(in the rows, 128 means zero)
Each row of numbers stands for one thing and depends on some of the facts below. Use the named rows to name the rest.

Facts:
K121 λ K9; K138 λ K31; K138 λ K129
K143 λ K916; K166 λ K476; K166 λ K949
K168 λ K172; K168 λ K643; K190 λ K529
K190 λ K136; K222 λ K698; K233 λ K31
K233 λ K88; K233 λ K28; K233 λ K943
K244 λ K456; K244 λ K592; K244 λ K186
K244 λ K675; K244 λ K638; K256 λ K662
K306 λ K100; K306 λ K845; K308 λ K260
K308 λ K681; K339 λ K961; K339 λ K870
K339 λ K203; K339 λ K581; K339 λ K193
K347 λ K22; K347 λ K271; K347 λ K532
K379 λ K816; K414 λ K508; K465 λ K82
K465 λ K675; K465 λ K816; K473 λ K581
K473 λ K204; K482 λ K22; K496 λ K260
K496 λ K980; K509 λ K567; K509 λ K194
K509 λ K532; K522 λ K643; K522 λ K471
K546 λ K592; K552 λ K463; K563 λ K662
K577 λ K45; K725 λ K100; K725 λ K440
K725 λ K424; K733 λ K488; K743 λ K698
K743 λ K823; K764 λ K570; K764 λ K989
K777 λ K321; K777 λ K463; K79 λ K901
K790 λ K260; K790 λ K784; K790 λ K675
K800 λ K419; K800 λ K475; K800 λ K207
K81 λ K114; K81 λ K884; K831 λ K41
K834 λ K269; K834 λ K902; K834 λ K767
K857 λ K463; K905 λ K502; K905 λ K732
K910 λ K551; K910 λ K582; K914 λ K570
K914 λ K978; K914 λ K972; K923 λ K390
K923 λ K356; K951 λ K88; K951 λ K316
K957 λ K987; K971 λ K258; K975 λ K551
K975 λ K15; K975 λ K825; K114 Δ K6
K129 Δ K199; K129 Δ K980; K129 Δ K143
K138 Δ K260; K139 Δ K143; K139 Δ K121
K161 Δ K22; K161 Δ K552; K161 Δ K764
K162 Δ K970; K166 Δ K161; K166 Δ K356
K171 Δ K199; K171 Δ K90; K171 Δ K552
K172 Δ K256; K178 Δ K417; K186 Δ K478
K186 Δ K989; K199 Δ K15; K199 Δ K381
K199 Δ K745; K207 Δ K916; K22 Δ K15
K22 Δ K845; K222 Δ K577; K238 Δ K649
K258 Δ K47; K260 Δ K604; K269 Δ K45
K292 Δ K138; K292 Δ K437; K295 Δ K55
K31 Δ K980; K316 Δ K269; K316 Δ K345
K316 Δ K233; K316 Δ K186; K321 Δ K381
K321 Δ K129; K337 Δ K784; K339 Δ K618
K339 Δ K905; K339 Δ K48; K340 Δ K316
K340 Δ K604; K345 Δ K725; K356 Δ K508
K375 Δ K172; K375 Δ K549; K375 Δ K50
K381 Δ K508; K387 Δ K240; K390 Δ K523
K390 Δ K375; K41 Δ K465; K437 Δ K987
K437 Δ K777; K437 Δ K186; K440 Δ K82
K448 Δ K471; K457 Δ K340; K457 Δ K549
K463 Δ K260; K463 Δ K186; K465 Δ K570
K465 Δ K643; K47 Δ K256; K472 Δ K292
K472 Δ K321; K473 Δ K199; K478 Δ K604
K48 Δ K6; K48 Δ K549; K496 Δ K448
K50 Δ K345; K50 Δ K28; K50 Δ K186
K502 Δ K41; K502 Δ K523; K502 Δ K121
K508 Δ K618; K509 Δ K31; K510 Δ K581
K510 Δ K951; K522 Δ K651; K523 Δ K551
K523 Δ K21; K529 Δ K618; K563 Δ K989
K565 Δ K482; K565 Δ K330; K567 Δ K381
K570 Δ K725; K570 Δ K186; K577 Δ K482
K582 Δ K814; K6 Δ K549; K6 Δ K50
K604 Δ K814; K610 Δ K6; K610 Δ K478
K611 Δ K523; K618 Δ K563; K638 Δ K381
K638 Δ K783; K638 Δ K375; K641 Δ K222
K641 Δ K611; K641 Δ K475; K643 Δ K923
K643 Δ K980; K646 Δ K337; K651 Δ K244
K662 Δ K857; K675 Δ K502; K681 Δ K295
K682 Δ K275; K682 Δ K9; K682 Δ K204
K698 Δ K649; K698 Δ K662; K698 Δ K48
K732 Δ K923; K741 Δ K121; K741 Δ K9
K741 Δ K577; K745 Δ K508; K745 Δ K923
K745 Δ K914; K764 Δ K31; K764 Δ K618
K764 Δ K465; K779 Δ K570; K779 Δ K618
K779 Δ K814; K779 Δ K316; K80 Δ K82
K814 Δ K725; K816 Δ K823; K816 Δ K475
K816 Δ K646; K82 Δ K509; K82 Δ K172
K823 Δ K138; K823 Δ K783; K825 Δ K473
K826 Δ K178; K831 Δ K448; K831 Δ K916
K845 Δ K905; K857 Δ K340; K87 Δ K698
K88 Δ K478; K90 Δ K610; K905 Δ K186
K910 Δ K570; K910 Δ K509; K910 Δ K643
K914 Δ K779; K914 Δ K28; K916 Δ K55
K916 Δ K440; K923 Δ K356; K949 Δ K244
K970 Δ K138; K972 Δ K143; K972 Δ K845
K972 Δ K582; K972 Δ K465; K972 Δ K356
K972 Δ K50; K975 Δ K387; K987 Δ K45
K989 Δ K269; K996 Δ K41; K996 Δ K387

Some things and their rows:
[133 107 158 125 132 135 103 154 146 135 131 111 120 144 110 139 120 173
  96 128 111 122 150 102 129 131 103 142 161 116 109 157 121 137 152 138
 119 146 158 143 151 116  84  90 148 154 173 139 161 125 113 131] -> K21
[124 162 145 115 116 140  86 164 121 106 148 127 115 116  92 137 125 142
 127 112 150 122 151 116 146 101 126 104 192 111 113 175 131 158  78  81
 132 144 129 135 142 134 119 113 118 120 133 120 144 105 108 162] -> K618
[104 100 120 105  97 116 118 145 107  96  99  97 118  97 178 109 142 156
 153 172 102 151 152 112 198  99 173 142 101 105 140 122 137 162 137 151
 124 154 136 134 153  67 161 119 100 155 121  89 183 140 112 129] -> K308
[111 158 150 164 118  95 135 131 128 107 180 132 101 136 159 138 118 140
 133 145 141 137 150  88 146 152 145 135 118 157 119 150 193 144 106 107
 109 148 159 135 120  95 100 116 128 131 149 127 138 138 121 162] -> K55
[ 98  89 117  85 155 101 123 138 112  97 127 126 108 112 143 126 107 123
 143 163 135 138 119 106 155 125 150 148 103 131 141 152 125 143 124 149
 115 145 155 126 127  93 140 142 124 143 132 109 128 112 127 141] -> K79
[152 140 145 122 110 133 128 145 135 132  93 103 154 112 137 111 112 193
 139 145  94 130 138 115 165 124  87 152 163 105 125 159 118 119 155 169
 172 120 170 111 148 139  66  84 134 166 195 123 178 123  92  89] -> K675
[135 104 140 126 136 130 109 140 139 136 120 120 127 145 113 122 118 174
  88 136 104 122 145 109 125 132  91 148 148 120 109 139 110 127 165 150
 124 146 153 137 152 125  68  86 149 172 175 146 155 134 128 118] -> K611
[ 88  45 122  65 145 124 100 153  91  97 127 109  88 146 117 183 132 161
  89 147 112 163 148 115 180 105 142 163 134  99 125 187 107 153 136 188
  84 147 174 118  94  67 137 107 180 139 141 141 105 121  75 120] -> K482
[131 110 150 122 156 133 117 144 151 113 124 101 108 144 127 130 121 172
  83 149 137 107 126 105 149 136 118 147 152 113 130 155 121 144 157 136
 123 143 150 136 139 121 106 109 148 157 151 126 162 124  96 133] -> K330
[110 184 102 128 117 133  96 125  81 100 126 167 108 122 127 113 118 144
 101 131 136  99 150 146 141 115 114 108 160 108 123 136  92 138  93  79
 172 132 107 112 135 142  88  99 116 156 127 125 142 122 137 140] -> K437
[144 164 128 117 122 130 100 141 106 102 126 147 133 118 116 114 100 144
 126 123 154 125 139 123 148 102 113 124 171 125 119 147 111 144  77 105
 161 140 130 121 136 140 108 108 106 152 147 125 143 103 147 126] -> K529
[137 139 137 129 157 122 126 132 126  94 132 122 116 133 148 118 107 147
 102 164 161 118 112 111 157 135 127 147 134 125 131 135 130 147 127 123
 140 140 138 121 123 115 128 122 123 155 147 105 152 127 120 129] -> K346
[128 168  84 124 164 108 131 120 110 139 103 149 150 106 137  62 106 153
 142 165  98 111 103 142 117 145  71 152 125 111  89 103 131 115 178 160
 172 108 136  95 129 160  17 101 144 158 184 109 136 141 125  96] -> K816
[159 115 137 123 151 132 130 119 131 111  94 120 131 140 144 114  91 174
  79 158 146 119 121 110 158 133  94 166 144 123 144 139  95 126 144 159
 161 139 159 113 133 133 102  96 128 198 170 139 162 118 131  84] -> K682
[153 155 113 107 131 127 106 132 124 107 125 128 138 107 115  97  98 141
 137 125 175 140 135 116 161 103  99 132 172 135 116 142 138 149  77 128
 146 151 129 118 137 156 107 113 100 166 144 129 143 104 145 110] -> K161
[136 137 136 130 159 118 128 132 132  97 130 124 110 137 144 117 105 145
 102 160 159 118 113 108 155 135 128 148 133 130 134 135 131 148 124 120
 137 139 143 130 125 116 122 126 125 154 144 108 151 122 126 132] -> K424
[132 131 143 125 172 121 127 140 139  90 136 114 103 133 137 123 110 141
 101 160 171 112 104 104 159 136 140 143 132 124 139 142 136 163 126 112
 128 143 142 133 122 113 139 136 129 142 129  99 149 125 106 150] -> K581
[ 51 112  77  81 132 102  87 147  95 120 135 157  88 110 109 111 134 116
 129 125  98 111 153 126 122 116 139 101 114 114 119 139 111 156 125 101
 105 154 120 142 151 119  90 128 135 127  90 128 115 118 138 180] -> K138

Name these rows:
No name comes twice in this set of rows, the named rows included.
[106 177  86 123 127 126  99 125  90 110 128 159 106 121 125  95 127 146
 101 135 135 102 148 142 140 118 106 111 151 110 110 122 109 145 109  88
 158 140 100 118 136 150  77 105 119 159 119 128 139 133 137 143] : K292
[100 105 116  85 162  97 131 142 111 101 124 127 116  98 145 113 103 122
 164 168 122 140 107 112 156 129 151 147 106 125 134 156 135 136 132 158
 127 128 167 115 128 102 127 143 129 129 144  98 126 110 110 138] : K546
[125 157  90 115 147 133  97 125 118 116 124 136 126 104 102  93 109 138
 117 129 163 127 138 115 148 105  96 131 167 129  93 129 155 141 103 126
 136 146 105 130 136 175  87 114 104 162 134 134 145 134 149 129] : K321
[134 152 132 108 125 138  93 154 127 111 136 131 121 114  95 121 112 143
 128 112 152 124 145 117 146 100 114 114 182 119 116 165 121 159  82  98
 136 149 129 133 143 142 111 116 113 140 136 125 143 101 130 142] : K845
[167 156 104 108 143 124 110 126 118 110 115 139 148 104 119  81  90 136
 136 138 172 142 120 119 149 104  90 145 156 135 103 109 128 144  91 140
 153 149 120 113 134 149 101 117  95 173 156 120 142 114 168 101] : K171
[115 163 140 117 102 131  91 150 105 110 143 149 115 125 105 140 112 152
 117 104 137 115 164 120 148 107 121 101 181 119 137 179 105 150  72  77
 150 144 137 134 146 141 103 104 118 138 130 140 140 100 129 155] : K570
[129  96 159 114 148 140 113 155 160 120 124  92 102 147 113 143 124 181
  79 137 133 108 137  98 158 131 112 140 161 109 139 172 119 144 157 141
 117 148 164 139 145 123 109 104 152 156 147 135 161 120  86 131] : K9
[136 156 149 121 107 136  83 153 106 112 136 152 127 124 100 135 110 145
 134 110 123 125 155 123 122 103 116 115 175 113  99 153 106 144  93  91
 144 137 126 134 149 130  95 102 117 133 163 121 145 114 141 146] : K50
[106 181 120 147  57 146  82 158  90 108 110 124 115 113 149 108 172 179
 122 133  86 108 190 149 170  87 148  99 153  70 108 108 113 174 125  71
 160 145  87 140 168  99 107  83 101 146 114  93 202 157 105 151] : K260
[129 169 144 149 105  98 127 138 120 126 160 142 142 116 143 119 106 143
 168 133 117 151 146  95 131 138 116 139 141 150  98 146 180 129 102 129
 131 136 159 121 128 118  66 100 122 138 187 125 138 125 135 136] : K82
[ 76 105 157  97 170 147  59 141  73  77 117 159 112  86  80 182  77 100
 141 148 121 141 116  95 105  83 182 150 161 124  72 190 127 104 125 108
 113 107 120 162 139 135 147 140  95 118 201 101 156 140 168 181] : K857
[115 151 148 156 129  94 137 125 130 106 166 135 103 141 159 128 110 137
 127 149 146 129 138  88 149 154 139 139 114 159 133 143 176 147 108 105
 114 149 157 134 119 100 101 116 126 140 142 126 140 134 134 159] : K471

The same things again, as new rows of numbers:
Known rows:
[173  99 139 173 148 155  88 163 121 128  91 113 114  87 121  96 160 106
 128 128  99 151 121 134 151 105 140] -> K826
[153  90 128 141 168 157  85 146 130 136 100 115  80 109 108  75 137 124
 114 105  85 140 147 148 137  80 137] -> K47
[163 151 140 159 147 156  87 144 150 148  81 148 133 106 132  59 180  97
 145 100 181 187 108 144 146 127 118] -> K316
[159  96 152 172 126 163 101 175 119 131  55 114 107  82 112 106 151  95
 121 136 119 167 124 137 156 108 141] -> K682
[130 119 145 144 131 178 106 172 139 120  82 120 128 114  81  89 139 130
 137 128 111 183 143 150 160 142 116] -> K41
[165 104 145 155 164 151  88 160 129 129 108 103  94 108 104  98 140 135
 131 104  76 162 141 146 121 125 129] -> K448
[146 113 126 133 136 187  98 168 138 120 118 130 164 102  93  80 153 126
 145 154 110 173 133 129 196 125 113] -> K356
[154 148 125 114 185 151  52 161 134 158 101 105  99 106  73  81 131 100
 125 112  98 130 154 136 138 104 100] -> K82
[149 136 148 157 146 160 101 151 115 114 101 115 129 118  89  60 157 136
 145 100 115 162 111 165 141 135 142] -> K814
[171 119 143 140 146 168 109 112 120 143 113 101 159 117  93  66 171 117
 138 130 125 176  50 157 123 147 155] -> K582
[138 115 131 134 141 174 117 170 149 131 104 123 148 100  84  80 133 116
 139 141 118 196 140 130 175 129 102] -> K643
[156 110 125 144 141 174 108 166 137 138  98 127 151  84 101  80 153 102
 138 141 126 192 124 120 185 115 110] -> K732
[162 127 144 158 147 168  98 152 101 121 101 112 133  96  96  75 161 124
 149 104 116 180  98 132 166 125 136] -> K563
[167  99 140 166 146 153  98 163 136 124 102 119 123 102 114  89 154 117
 128 138  86 144 135 144 150 124 140] -> K419
[146  77 134 133 168 163  72 145 124 124 112 115  77 121  98  77 132 154
 120  99  68 129 159 158 141  81 145] -> K256
[155 111 133 160 153 184  89 177 176 113 120 125 131  79 108 112 191 137
 121 140  99 160 156 190 152 107 162] -> K532
[154 101 150 163 144 167  90 167 128 113  94 114 116 114 100 108 144 140
 139 130  81 152 140 148 155 133 137] -> K240
[167 103 140 165 145 154  94 164 131 126 101 119 123  98 115  95 156 111
 130 141  89 148 136 145 147 118 140] -> K901

Rows to name:
No name comes twice in this set of rows, the named rows included.
[155  93 132 121 136 183  79 164 123 126 129 129 162  96 100  71 159 134
 142 152  98 154 139 131 208 104 123] : K381
[166 119 142 142 136 158  95 163 105 143 100 109 141  70 110  57 169  87
 131 122 132 177 112 130 163  96 129] : K472
[150 118 120 146 142 195  96 173 168 119 118 131 165  72  97  94 191 121
 131 145 135 188 135 163 192  99 139] : K22
[178 141 147 136 152 143  27 180 112 140 120 113 143  94  99  91 175 102
 132 161  74  78 159 151 154 129 144] : K784
[138  94 151 150 117 177 104 174 123 131  57 118 115  88  93  89 140 100
 125 134 133 184 134 135 178 110 127] : K139
[165 113 141 173 154 155 103 138 104 115  85 120 102 104 109  65 160 122
 132  98 121 137  87 149 146 107 163] : K857
[158  88 122 171 161 163  85 140 136 108 101 137 111 120 117  88 161 143
 128 137  83 118 118 149 168 103 157] : K649
[161 192 138 144 165 147  55 158 113 133 107 113 155 112  75  64 177 102
 151 120 125 117 106 155 141 162 132] : K186
[152  98 131 134 169 159  99 151 131 145  88 108  84  94  97  78 131 111
 115  95 104 176 138 137 132  84 116] : K80
[174 120 158 156 139 142  94 160 104 140 101 106 126  78 118  54 169  93
 127 113 111 150 117 157 135 104 151] : K162
[155 106 122 136 141 198  88 173 158 130 126 124 158  62 102  86 193 113
 124 148 129 183 142 160 198  78 141] : K567
[165 115 162 158 144 158  90 152  86 111 110 103 122 104 101  73 156 141
 150  94  96 149 102 152 143 130 156] : K777
[150  99 121 145 163 156  91 135 127 138  87 122  89 102 105  51 154 114
 110 106 118 136 119 155 154  69 144] : K375

